In the rows, 128 means zero.
Each row of numbers stands for one thing and depends on some of the facts below. Use the named rows to name the rest.

Some facts about the things:
Q103	Φ	263; Q111	Φ	263; Q112	Φ	29; Q113	Φ	29; Q118	Φ	29
Q120	Φ	263; Q127	Φ	29; Q128	Φ	29; Q153	Φ	263; Q157	Φ	263
Q161	Φ	29; Q172	Φ	29; Q186	Φ	263; Q19	Φ	29; Q197	Φ	29
Q200	Φ	29; Q202	Φ	29; Q204	Φ	29; Q210	Φ	263; Q214	Φ	29
Q221	Φ	263; Q229	Φ	263; Q248	Φ	29; Q253	Φ	29; Q267	Φ	263
Q312	Φ	29; Q326	Φ	263; Q329	Φ	29; Q341	Φ	29; Q357	Φ	263
Q366	Φ	29; Q368	Φ	263; Q369	Φ	263; Q374	Φ	29; Q379	Φ	263
Q386	Φ	29; Q39	Φ	29; Q410	Φ	263; Q417	Φ	29; Q449	Φ	29
Q493	Φ	263; Q5	Φ	263; Q512	Φ	29; Q521	Φ	29; Q527	Φ	263
Q536	Φ	29; Q552	Φ	29; Q56	Φ	263; Q564	Φ	263; Q573	Φ	263
Q583	Φ	263; Q589	Φ	263; Q59	Φ	29; Q604	Φ	29; Q614	Φ	29
Q629	Φ	263; Q632	Φ	263; Q64	Φ	263; Q657	Φ	263; Q67	Φ	263
Q672	Φ	29; Q680	Φ	29; Q687	Φ	263; Q701	Φ	263; Q703	Φ	29
Q707	Φ	263; Q713	Φ	263; Q718	Φ	29; Q719	Φ	29; Q725	Φ	29
Q754	Φ	29; Q767	Φ	29; Q774	Φ	263; Q791	Φ	263; Q793	Φ	29
Q798	Φ	29; Q8	Φ	263; Q818	Φ	263; Q832	Φ	29; Q842	Φ	29
Q844	Φ	29; Q877	Φ	29; Q894	Φ	29; Q901	Φ	29; Q902	Φ	29
Q906	Φ	29; Q933	Φ	29; Q948	Φ	263; Q966	Φ	263; Q976	Φ	263
Q984	Φ	29; Q992	Φ	263; Q103	σ	Q774; Q111	σ	Q8; Q111	σ	Q906
Q112	σ	Q172; Q112	σ	Q379; Q120	σ	Q386; Q127	σ	Q687; Q127	σ	Q902
Q161	σ	Q536; Q172	σ	Q894; Q172	σ	Q366; Q202	σ	Q589; Q202	σ	Q103
Q202	σ	Q120; Q204	σ	Q713; Q204	σ	Q906; Q229	σ	Q948; Q253	σ	Q774
Q312	σ	Q368; Q326	σ	Q493; Q329	σ	Q906; Q329	σ	Q253; Q329	σ	Q493
Q341	σ	Q204; Q357	σ	Q8; Q357	σ	Q687; Q357	σ	Q111; Q368	σ	Q366
Q368	σ	Q127; Q379	σ	Q687; Q379	σ	Q267; Q386	σ	Q8; Q417	σ	Q64
Q417	σ	Q902; Q527	σ	Q933; Q527	σ	Q369; Q527	σ	Q906; Q552	σ	Q680
Q552	σ	Q793; Q583	σ	Q703; Q589	σ	Q614; Q59	σ	Q366; Q59	σ	Q583
Q604	σ	Q906; Q604	σ	Q902; Q632	σ	Q933; Q632	σ	Q253; Q64	σ	Q906
Q64	σ	Q948; Q64	σ	Q379; Q680	σ	Q894; Q680	σ	Q379; Q687	σ	Q8
Q687	σ	Q906; Q703	σ	Q713; Q713	σ	Q267; Q713	σ	Q111; Q725	σ	Q59
Q725	σ	Q379; Q725	σ	Q703; Q754	σ	Q253; Q767	σ	Q604; Q767	σ	Q536
Q767	σ	Q267; Q774	σ	Q357; Q791	σ	Q112; Q791	σ	Q976; Q793	σ	Q902
Q8	σ	Q366; Q8	σ	Q906; Q818	σ	Q19; Q818	σ	Q703; Q844	σ	Q791
Q844	σ	Q417; Q877	σ	Q204; Q877	σ	Q253; Q894	σ	Q366; Q902	σ	Q8
Q906	σ	Q366; Q948	σ	Q8; Q948	σ	Q687; Q948	σ	Q366; Q948	σ	Q906
Q103	ω	Q329; Q111	ω	Q791; Q113	ω	Q976; Q118	ω	Q386; Q127	ω	Q902
Q128	ω	Q153; Q153	ω	Q719; Q157	ω	Q536; Q161	ω	Q512; Q172	ω	Q8
Q186	ω	Q128; Q19	ω	Q589; Q197	ω	Q564; Q200	ω	Q725; Q202	ω	Q214
Q210	ω	Q933; Q214	ω	Q604; Q221	ω	Q56; Q229	ω	Q200; Q248	ω	Q202
Q267	ω	Q798; Q312	ω	Q680; Q326	ω	Q369; Q329	ω	Q984; Q341	ω	Q707
Q366	ω	Q111; Q368	ω	Q118; Q369	ω	Q5; Q374	ω	Q186; Q379	ω	Q157
Q386	ω	Q112; Q39	ω	Q326; Q410	ω	Q521; Q417	ω	Q221; Q449	ω	Q103
Q5	ω	Q713; Q512	ω	Q657; Q521	ω	Q64; Q536	ω	Q410; Q56	ω	Q204
Q564	ω	Q113; Q573	ω	Q374; Q589	ω	Q966; Q59	ω	Q573; Q629	ω	Q67
Q632	ω	Q253; Q64	ω	Q701; Q657	ω	Q844; Q67	ω	Q449; Q672	ω	Q229
Q687	ω	Q632; Q701	ω	Q417; Q713	ω	Q842; Q718	ω	Q161; Q719	ω	Q172
Q725	ω	Q832; Q754	ω	Q248; Q767	ω	Q197; Q791	ω	Q894; Q8	ω	Q39
Q832	ω	Q629; Q842	ω	Q767; Q844	ω	Q672; Q877	ω	Q210; Q894	ω	Q877
Q901	ω	Q312; Q933	ω	Q341; Q966	ω	Q59; Q976	ω	Q754; Q984	ω	Q793
Q992	ω	Q948

Named rows:
Q754: [143 146 203  96 174 137  73  84  96 131 156 156 148 138 141  92 115 121
 200 138 111 118 162  94]
Q368: [125 127 108 114  82 164 180  82 154 180  89 158 161 132 134  98 155 130
  73 117 125 173  98 127]
Q894: [132 111 183 127 121 118 121 105  96 130 150 110  92 123 126 153 111 133
  93 135 206  79  90 122]
Q906: [116 125 167 103 161 104 103 110 102 127 150 110 108 122 138 127 128 135
 160 116 179  85 108 108]
Q312: [101 151 172 121 117 173 156  85 108 160 145 105 150 136 160 115 157 141
  77  77 141 167  87 118]
Q120: [161 138 112 100 162 155 153 113 154 138  87 142 113  91 126 120 161 132
  74 183 161 196 165  94]
Q725: [113 134 153 110  90 120 122 135  99 127 155 111 107 131 156 102 118 134
 163 172 123  67 108 115]
Q127: [133 114 128 105 174 162 184 144  90 134 149 106 162 135 151 195 119 118
  98 104 219  96  91 103]
Q844: [ 95 111 200 154  71 141  87  98  93 130 157 163 156 118 160 102  88 132
  87 160 218  74 156 112]
Q357: [155 130 130 114 159 148 142 105 154 163  91 157 129  90 147 105 154 108
  77 168 128 154 130 105]
Q793: [157 108 126 123  97  84  75 121 101 130 158  95 141 126 149 127 126 131
  84 180 190  65  94 111]
Q64: [156 121 114 133 140 153 120  94 151 176  94 163 145  90 146 108 145 108
  84 170 138 158 125 126]
Q229: [153 116 149 101 117 150 142  92 152 139  92 167 143 113 160  95 141  97
  80 174 123 140 118 115]
Q449: [118 130 136 128 130 100  92 125 117 132 155  96 104 123 152 102 134 128
 153 151 174  92 107  96]
Q248: [109 143 170 109 164 116  87 105  95 128 148 126 145 119 127 116 138 135
 190 142 175 107  99 100]
Q56: [155 127 115 140 142 154 114  97 150 170  94 164 137  93 145 106 142 103
  81 170 116 177 137 121]
Q798: [156 138 117 112 170 144  91  94  93 137 155 164  92  93 158 185 134 143
 201 171 175 127 120 108]
Q157: [156 127 111 125 150 160 126 102 154 172  92 166 131  92 144 111 139 104
  80 164 129 192 144 124]
Q901: [104 150 182 113 169 107  83 141  95 151 139  93 107 131 153 148  93 141
  77 103 145 125 134 115]
Q564: [154 142 141 130 159 150  95 104 151 149  88 167 155  90 141  97 155  93
  99 167 126 183 105 108]
Q67: [156 132 116 144 126 143 114 118 155 151 102 145 124  94 159  92 146  87
  80 168 124 169 113 105]
Q366: [112 119 171 118 150 121 160 108  96 131 147 106  85 102 123 165 122 134
 103  81 204  94  91 119]
Q536: [ 99 113 108 158 170  81 100 127  93 171 118 138  86 133 137 100  78 126
 212 136 222 208  92 105]
Q614: [153 147 105 138 136 162  74 142 106 129 140  95 133  95 126 181 160 137
 180  69 217 203 165 121]
Q118: [109 121 124 108 118  87 106 102 103 141 149  98 145 135 121 110 116 132
 194 101 159  95 148 123]

Which thing is each row?
[110 123 154 127 165  90  81 128  89 131 124 152 118 135 146  92 108 133
 206 165 198 167  91  99]  Q767
[108 149 184 115 168  83  71 142  90 141 135  91 140 128 154 171  87 140
  77 167 152  75  93 126]  Q680
[113 112 142 135 113 113  88  95  95 141 160 125 138 114 133 139 115 135
 129 151 203  78 126 118]  Q417
[155 139 138 144 165  86 172  95 156 133  93 172 149  97 155 162 121 133
  86 151 129 133 137 121]  Q687
[103 111 138 153  85  87  93  93  98 151 157 106 159 122 120 116 121 136
 154 123 201  63 145 126]  Q112
[163 146 124  97 180  80  85  89 153 170 133 171 143  87 146 109 160  77
  78  71 118 200  92 125]  Q369
[165 135 163 100 165  99  99  87 153 164 124 168 148 100 160  90 150  79
  75  93 104 198 125 121]  Q527
[102 119 111  94 133  86 150  94 105 142 128  92 133 136 119 127 140 138
 148 150 179 118 158  96]  Q386
[147 126 188 106 142 144  70 124 152 132 162  99 106 139 152  97  86 127
 198 157 155  81 115  96]  Q329
[159 152 107 145  62 162 159 143 134 132  96 171 125 100 140  87 127  87
 109 177 100 143 142 125]  Q818
[134 113 190 161  84 172 104  94 148 158  96 169 148  88 135 107 123  93
  84 138 210 125 149 118]  Q791
[157 103 200 156 170 171 113 122  95 132 115  89  89 135 159  96 157 133
 207  89 112  61 152 129]  Q341
[153 107 175  97  91  83  75 123  91 128 153 126 152 135 146 119  97 140
  81 176 183  74  93 130]  Q552
[138 149 160  98 151 153  78 106  97 129 134 101 145 133 122 106 158 141
 164 177 203 194 165  93]  Q202
[151 140 188 102 177  81 107  87  99 131 157 116  87  98 123 123 123  93
 104  70 155 197 108 108]  Q933
[161 141 110 118 145 149 126 117 155 142  97 107 106  94 144  98 156 111
  80 177 138 209 160  92]  Q103
[159 134 140  99 165 162 135 102 154 160  93 162 123  95 141 107 151 105
  83 166 123 187 159  96]  Q774
[155 121 131 108 152 142 121 127 155 165  88 165 141  90 146 104 156 113
  74 167 133 160 105 105]  Q8
[160 127 105 122  84 168  69 143 154 125  88 113 144  94 143 121 160 135
  87 118 211 207 166 108]  Q589
[154 144 134  98 179 170  78 138 151 174  99 152 131  88 121 179  73  86
 179 129 196 184  95 118]  Q493
[140 114 164 124 177 144  99 105  98 147 152 100 103 119 147 111 145 136
 209 117 124  69 142 120]  Q204
[131 133 123 108 144 157 143 103 151 137  94 166 127  90 157  97 130  85
  90 165 142 188 140 122]  Q657
[164 144 193 116 169  80 155  83 154 133  99 172 155 123 159  99 106  91
  96  93 102 194 164 107]  Q632
[112 121 144 102 103 102 126 147 100 132 152 137  97 116 141 126 150 138
 166 100 140  71  97 112]  Q59

